[318 643 880 113 931 207] out 931
[250 133 177  24] out 177
[4165 6463 2996 1760 4887 7959] out 4887
[714  58 856 751 735] out 751
[2 7 4 1] out 4
[0 1 8 6 0] out 6
[ 53 197  85 205 202 127] out 202
---
[[-41 -21 -11 -14  21  43]
 [ 20 -45  11  12  47 -19]] out -41, -19

[[ 39  38 -32 -34]
 [-15 -14 -12  -9]
 [-23 -24  -4  -3]] out 39, -3

[[89  3 21 27 38]
 [75 11 23 29 34]
 [55 24 20 27 21]] out 89, 21

[[3 4 2 2 4]
 [1 8 7 6 5]] out 3, 5

[  1  -3  39 -42   1 -31 -26] out 1, -26

[[ 248 -881  -44 -625]
 [ 633 -502 -382 -493]
 [-371 -680  288 -693]] out 248, -693
---
[[44, -24, 39, 50, 47, -26, 46], [37, -19, -22, -7, -16, 41, 34]] ans = 50
[[543, 851, 509, 492], [583, 855, 517, 454], [267, 123, 452, 437]] ans = 492
[[59, 449, 482, 835, 217, 514, 567], [214, 186, 176, 667, 846, 187, 705]] ans = 835
[55, -501, 253, -94, -29, 951, -5] ans = -94
[3, 2, 5, 2, 8, 1, 1] ans = 2
[[9008, 7087, 1754, 7438, 3917, 2076], [9134, 7103, 1689, 7225, 4074, 2044]] ans = 7438
[237, 759, 440, 267, 724] ans = 267
[[225, 120, 169, 444, 736, 249, -433], [432, 669, 656, 309, 612, 589, -775]] ans = 444
---
[94 95 98 13  5 13] 95
[ 798 -983  215  899] -983
[69 55 44 17 81] 55
[624 925  43 653 273 181] 925
[220 985 523 691 733 643] 985
[ 23 -34  27 -11 -30] -34
---
-28.7	-74.9	-46.7	11.5	-2.5
54.0	-54.7	-57.3	-40.7	40.4
23.9	-23.2	22.3	52.8	-12.0
| 23.9

18.4	22.8	-61.5	-76.3	44.1 | 18.4

-24.8	10.4	-57.0	33.6	10.8
5.9	-28.8	5.2	-26.4	4.9
| 5.9

-56.5	26.5	53.1	-50.9	58.6 | -56.5

23.5	-74.2	-31.1	-30.9	-76.1
-39.3	1.0	42.3	35.0	5.3
| -39.3

36.6	-55.9	-53.3	-52.2	39.2
50.8	-74.5	-68.6	-67.0	49.8
7.3	-28.5	-24.7	-24.0	2.9
| 7.3
---
[[ 30.8 -16.1 -26.1 -17.6 -27.9  62.1 -35.1]
 [-24.0  36.7 -17.7   7.3 -53.1 -10.0  20.3]] Answer: -35.1, -24.0

[ 16.9  72.2  68.9 -62.4] Answer: -62.4, 16.9

[-75.7   4.0 -20.3  36.6] Answer: 36.6, -75.7

[-78.7  32.8 -44.8 -24.0   0.6   8.8] Answer: 8.8, -78.7

[[-15.2  -7.4  -4.8 -11.1  11.1   8.2   1.4]
 [ 13.2  -8.0 -13.1  10.2  13.2  -1.0 -25.8]
 [ 25.7   2.6   9.9   9.8  53.6 -66.9  -9.3]] Answer: 1.4, 25.7

[[-53.1  79.0  35.4  -2.0]
 [ 10.9   3.5  21.9 -70.7]] Answer: -2.0, 10.9
---
[6.80, -6.18, 10.44, -17.65, -12.75] | 10.44, 10.44
[17.6, -18.3, 6.8, -4.9, -11.9] | 6.8, 17.6
[17.13, -17.35, 3.34, 8.38, 7.11] | 3.34, 17.13
[[-1.58, -0.54, -0.48, 1.89, 1.01, -0.46, -0.24], [0.52, -0.19, -1.41, 0.41, 0.24, -1.75, -0.25], [0.05, 0.00, 1.74, 0.04, -1.87, -0.70, 0.54]] | 0.41, 1.89
[[-17.71, -15.74, 10.14, -16.85, 13.43, 7.34, 8.25], [-17.69, 9.13, 9.14, -17.27, -15.13, 7.78, -17.64], [-17.59, 5.13, 5.11, -18.96, -0.14, 9.57, -17.74]] | -17.27, 13.43
[-0.004, -0.166, 0.147, 0.001, -0.180, 0.024, 0.135] | 0.001, 0.147
[-16.12, 0.08, 15.13, -14.91, -3.75, -2.79, -13.28] | -14.91, 15.13
[[-2.23, -0.47, -1.31, -0.66, -0.67], [-2.02, -0.53, -1.37, -0.53, -0.67], [1.55, -0.47, -0.23, -0.42, -0.86]] | -1.37, 1.55
